Here is a tiny trained network, its code and every weight. The questions are about switching its units off for an input and a target symbol, where a switched-off unit gives its printed mean instead of its output.

import numpy as np


def w(rows, s, z=0):
    codes = np.array(rows[::2]) - 128.0
    scale = np.full(codes.shape[1], s)
    scale[-1] = z or s
    return codes * scale


def f(y):
    return y / 2 * (1 + np.tanh(0.7978845608 * (y + 0.044715 * y**3)))


def softmax(a):
    e = np.exp(a - a.max(-1, keepdims=True))
    return e / e.sum(-1, keepdims=True)


def log_softmax(a):
    a = a - a.max(-1, keepdims=True)
    return a - np.log(np.exp(a).sum(-1, keepdims=True))


def net(x, mask):
    ids = ['ΔΠβεζημστφ'.index(c) for c in x.split()]
    T = len(ids)
    res = E[ids] + P[:T]
    u = 0
    for l in range(2):
        q, k, v = (res @ M[l].T for M in (Q, K, V))
        z = softmax(np.where(np.tri(T) > 0, q @ k.T / 2**0.5, -1e9)) @ v
        res = res + np.where(mask[u], z, O[l][:, -1]) @ O[l][:, :-1]
        u += 1
        y = f(res @ A[l][:, :-1].T + A[l][:, -1])
        res = res + np.where(mask[u : u + 12], y, B[l][:, -1]) @ B[l][:, :-1]
        u += 12
    return log_softmax(res[-1] @ U[:, :-1].T + U[:, -1])


Q, K, V, O, A, B = {}, {}, {}, {}, {}, {}
E = w([
[160,146,157,154,193],'Δ',
[91,138,101,191,236],'Π',
[157,178,135,165,75],'β',
[111,168,77,161,219],'ε',
[165,153,170,165,133],'ζ',
[80,165,79,254,181],'η',
[170,184,123,195,212],'μ',
[202,189,168,215,179],'σ',
[155,172,140,206,172],'τ',
[175,206,117,229,159],'φ',
],0.017)
P = w([
[155,41,135,129,120],'0',
[104,112,167,143,128],'1',
[130,99,110,164,122],'2',
[168,84,81,121,140],'3',
[88,160,161,180,144],'4',
[136,166,120,164,159],'5',
[189,111,46,130,150],'6',
[75,223,145,191,156],'7',
[87,141,143,82,250],'8',
[170,100,72,175,122],'9',
],0.023)
Q[0] = w([
[125,19,54,40,125],'0.h0',
[219,114,116,195,254],'0.h0',
],0.0095)
K[0] = w([
[67,45,163,1,65],'0.h0',
[225,187,26,116,135],'0.h0',
],0.0081)
V[0] = w([
[182,166,123,138,35],'0.h0',
[193,198,44,254,144],'0.h0',
],0.0058)
O[0] = w([
[180,185,113,175,80,119],'0.h0',
[147,209,7,39,66,251],'0.h0',
],0.014,0.018)
A[0] = w([
[173,54,150,155,2,81],'0.n0',
[207,95,41,156,162,115],'0.n1',
[177,2,173,208,213,234],'0.n2',
[162,161,41,167,35,79],'0.n3',
[171,90,76,101,122,1],'0.n4',
[90,73,50,157,129,221],'0.n5',
[188,168,122,123,146,152],'0.n6',
[226,113,171,89,135,93],'0.n7',
[77,140,167,156,147,157],'0.n8',
[101,98,134,215,129,121],'0.n9',
[106,194,205,144,138,136],'0.n10',
[98,190,75,111,161,144],'0.n11',
],0.0099,0.0067)
B[0] = w([
[47,54,81,35,86,129],'0.n0',
[174,80,171,96,132,195],'0.n1',
[127,165,126,151,68,133],'0.n2',
[137,108,151,127,197,252],'0.n3',
[159,40,176,158,127,152],'0.n4',
[182,105,168,85,56,169],'0.n5',
[105,130,129,101,127,181],'0.n6',
[208,196,213,187,127,129],'0.n7',
[137,1,111,126,165,127],'0.n8',
[158,65,195,148,114,128],'0.n9',
[27,97,105,161,147,128],'0.n10',
[95,159,138,129,121,235],'0.n11',
],0.0099,0.036)
Q[1] = w([
[146,55,123,180,122],'1.h0',
[2,185,141,227,186],'1.h0',
],0.0088)
K[1] = w([
[28,168,228,173,48],'1.h0',
[73,255,60,65,198],'1.h0',
],0.0084)
V[1] = w([
[190,173,180,174,254],'1.h0',
[54,79,70,22,228],'1.h0',
],0.0064)
O[1] = w([
[138,30,53,180,198,252],'1.h0',
[219,151,173,222,9,226],'1.h0',
],0.013,0.0024)
A[1] = w([
[110,204,121,134,91,223],'1.n0',
[165,116,142,70,109,255],'1.n1',
[176,127,201,139,177,77],'1.n2',
[63,235,104,103,74,117],'1.n3',
[221,109,169,137,81,147],'1.n4',
[80,236,76,150,133,224],'1.n5',
[207,91,151,155,75,9],'1.n6',
[164,107,101,124,159,112],'1.n7',
[168,88,80,152,135,122],'1.n8',
[10,198,161,200,152,41],'1.n9',
[156,168,194,68,86,67],'1.n10',
[126,207,135,95,106,150],'1.n11',
],0.014,0.0073)
B[1] = w([
[95,128,168,54,76,200],'1.n0',
[83,206,118,220,136,251],'1.n1',
[76,110,117,116,117,166],'1.n2',
[131,168,88,138,240,200],'1.n3',
[94,146,94,177,56,203],'1.n4',
[115,72,167,174,173,224],'1.n5',
[141,57,55,82,138,155],'1.n6',
[118,102,141,132,90,190],'1.n7',
[146,91,167,114,73,165],'1.n8',
[134,121,1,81,62,144],'1.n9',
[235,71,152,95,172,220],'1.n10',
[98,151,150,52,100,212],'1.n11',
],0.012,0.027)
U = w([
[72,129,145,143,124,166],'Δ',
[162,125,246,166,131,207],'Π',
[153,104,142,71,86,48],'β',
[131,204,135,139,84,125],'ε',
[123,113,175,86,122,3],'ζ',
[170,137,80,147,122,139],'η',
[43,189,176,185,87,254],'μ',
[148,52,142,77,112,49],'σ',
[158,136,130,208,188,200],'τ',
[83,135,114,102,69,154],'φ',
],0.013,0.0046)

Each question gives the input, a string of symbols that net reads in full, and the target symbol t.
The units are the heads (2 rows each of Q, K, V and O) and the neurons (one row each of A and B). Each row of codes is followed by its name. A weight is (code - 128) times the scale printed after its matrix; where a second scale follows, it is the last column's (O, A, B and U).
mask holds one flag per unit, layer by layer, with each layer's heads first. A switched-off unit (its flag False) gives its mean, the last column of its rows in O or B, instead of its output. The means were averaged over made-up inputs and are rounded, as every weight is.
A unit's drop is (log p(t) with every unit on - log p(t) with that unit switched off) / (log p(t) with every unit on - log p(t) with every unit switched off).
The circuit of an input: a set's keep is (log p(t) with only the set's units on - log p(t) with every unit switched off) / (log p(t) with every unit on - log p(t) with every unit switched off). Starting from the 12 units with the biggest drops (on a tie, the unit counted first), units are removed one at a time, each time the one whose removal leaves the highest keep (on an exact tie, the one counted first), for as long as the keep stays at least 0.8.
circuit, biggest first: the units of the circuit, biggest drop first
k most important neurons: the k neurons with the biggest drops, biggest first
k most important neurons of layer l: the k neurons of layer l with the biggest drops, biggest first
input η μ μ β σ, target τ: 4 most important neurons -> [0.n1, 0.n5, 1.n5, 1.n4]
input η η ε τ η, target Δ: 2 most important neurons -> [1.n1, 1.n5]
input σ ζ η β η η φ Δ τ, target η: circuit, biggest first -> [1.h0, 0.h0]
input μ σ η τ φ, target Π: 2 most important neurons -> [1.n1, 0.n3]
input β σ η ζ μ η η β, target ζ: circuit, biggest first -> [1.n1, 1.n5, 1.n11, 0.n1]
input β η τ η, target β: 2 most important neurons -> [1.n10, 0.n0]
input η η ζ ζ τ ζ η ζ ζ, target ε: circuit, biggest first -> [1.h0, 0.n5, 0.h0]
input ζ σ σ μ, target ζ: 3 most important neurons of layer 0 -> [0.n2, 0.n3, 0.n0]
input β φ Π β ζ ε ζ Π, target φ: 4 most important neurons -> [1.n0, 1.n9, 1.n1, 1.n11]
input Π η μ, target ζ: 3 most important neurons -> [0.n3, 0.n2, 1.n11]
input Δ η β, target Δ: circuit, biggest first -> [0.h0, 1.h0, 0.n2, 1.n10]
input ζ β η η Π Π ε η Δ, target β: 4 most important neurons -> [1.n0, 1.n10, 1.n6, 1.n11]
input β ζ β, target Π: circuit, biggest first -> [1.n10, 1.h0]
input ζ ζ Δ μ η σ, target φ: 2 most important neurons -> [1.n6, 1.n1]
input η ζ β ζ μ ε, target τ: most important neuron -> [1.n0]
input σ η τ ε μ η η σ Δ, target ε: circuit, biggest first -> [1.h0, 0.n5, 0.h0]
input η η τ, target ε: circuit, biggest first -> [1.n5, 1.h0]
input σ Δ Δ η μ Π σ, target σ: 2 most important neurons of layer 1 -> [1.n8, 1.n7]
input σ μ ε μ η μ σ Δ β Δ, target σ: circuit, biggest first -> [0.n7, 1.h0, 1.n8]
input σ ε β φ ζ ζ η η, target ζ: circuit, biggest first -> [1.n1]
input τ η Δ η Δ ζ ε, target τ: most important neuron -> [1.n1]
input φ ζ ζ τ β, target Δ: 3 most important neurons of layer 0 -> [0.n1, 0.n5, 0.n4]
